Below are the code and all the weights of a small trained network. Each question names an input and a class and asks about switching units off, where a switched-off unit gives its printed mean instead of its output.

import numpy as np


def w(rows, s, z=0):
    codes = np.array(rows[::2]) - 128.0
    scale = np.full(codes.shape[1], s)
    scale[-1] = z or s
    return codes * scale


def norm(h):
    return h / np.sqrt((h * h).mean(-1, keepdims=True) + 1e-5)


def f(y):
    return np.maximum(y, 0)


def log_softmax(a):
    a = a - a.max(-1, keepdims=True)
    return a - np.log(np.exp(a).sum(-1, keepdims=True))


def net(x, mask):
    res = np.array(x, float).reshape(1, 4) / 4 @ E
    u = 0
    for l in range(3):
        y = f(norm(res) @ A[l][:, :-1].T + A[l][:, -1])
        res = res + np.where(mask[u : u + 3], y, B[l][:, -1]) @ B[l][:, :-1]
        u += 3
    return log_softmax(norm(res)[-1] @ U[:, :-1].T + U[:, -1])


A, B = {}, {}
E = w([
[158,87,121,136,106,122,198,90,151,133],'x0',
[101,151,111,131,175,184,174,152,99,130],'x1',
[133,168,92,219,232,16,80,64,172,27],'x2',
[14,63,127,86,134,73,178,72,3,70],'x3',
],0.0078)
A[0] = w([
[169,161,204,69,140,166,153,71,107,153,38],'0.n1',
[106,76,159,80,1,221,111,233,145,209,71],'0.n2',
[213,217,169,130,79,194,110,175,213,208,2],'0.n3',
],0.0057,0.0024)
B[0] = w([
[74,143,102,241,128,144,140,196,212,180,146],'0.n1',
[114,203,171,123,76,60,242,100,144,82,254],'0.n2',
[161,1,44,151,174,97,67,83,110,137,251],'0.n3',
],0.01,0.0073)
A[1] = w([
[139,168,94,98,86,130,153,142,150,102,10],'1.n1',
[253,119,157,67,83,100,151,142,114,198,70],'1.n2',
[132,202,170,238,181,107,132,62,197,78,132],'1.n3',
],0.0051,0.0014)
B[1] = w([
[130,169,120,121,32,106,164,205,87,154,149],'1.n1',
[100,191,147,115,226,176,126,146,87,76,187],'1.n2',
[120,201,252,122,94,170,182,203,133,145,255],'1.n3',
],0.011,0.0052)
A[2] = w([
[160,51,77,107,223,142,124,148,161,149,85],'2.n1',
[131,190,222,155,207,51,110,121,137,126,6],'2.n2',
[1,21,140,70,78,90,125,92,27,121,6],'2.n3',
],0.0067,0.0012)
B[2] = w([
[254,16,56,120,191,193,147,82,57,118,194],'2.n1',
[109,132,108,37,99,133,224,115,93,204,253],'2.n2',
[207,93,101,197,212,215,13,153,193,141,240],'2.n3',
],0.0085,0.0058)
U = w([
[92,186,173,70,82,70,197,175,131,125,2],'0',
[167,18,12,162,187,153,41,160,134,119,254],'1',
],0.011,0.00023)

Each question gives the input, the list of numbers given to net, and the class t.
The units are the neurons (one row each of A and B). Each row of codes is followed by its name. A weight is (code - 128) times the scale printed after its matrix; where a second scale follows, it is the last column's (A, B and U).
mask holds one flag per neuron, layer by layer. A switched-off neuron (its flag False) gives its mean, the last column of its row in B, instead of its output. The means were averaged over made-up inputs and are rounded, as every weight is.
A unit's drop is (log p(t) with every unit on - log p(t) with that unit switched off) / (log p(t) with every unit on - log p(t) with every unit switched off).
The circuit of an input: a set's keep is (log p(t) with only the set's units on - log p(t) with every unit switched off) / (log p(t) with every unit on - log p(t) with every unit switched off). Starting from all 9 units, units are removed one at a time, each time the one whose removal leaves the highest keep (on an exact tie, the one counted first), for as long as the keep stays at least 0.8.
units of the circuit, in order: the units of the circuit, biggest drop first
k most important neurons: the k neurons with the biggest drops, biggest first
drop of u: that unit's drop, to one decimal
input [-6,-7,8,-7], class 0: units of the circuit, in order => [1.n3]
input [-2,3,-5,8], class 1: 2 most important neurons => [2.n3; 1.n3]
input [-3,3,7,-7], class 0: 3 most important neurons => [1.n3; 2.n3; 2.n2]
input [3,6,-2,3], class 1: 3 most important neurons => [1.n3; 2.n3; 0.n2]
input [-7,-2,-1,2], class 1: 2 most important neurons => [1.n3; 2.n3]
input [1,-4,-3,5], class 1: 2 most important neurons => [2.n3; 1.n3]
input [4,5,-5,6], class 1: 3 most important neurons => [2.n3; 1.n3; 2.n2]
input [-8,5,-1,3], class 1: drop of 1.n3 => 0.4
input [3,-6,-2,3], class 1: drop of 1.n3 => 3.4
input [2,-1,8,3], class 0: drop of 2.n1 => 0.0
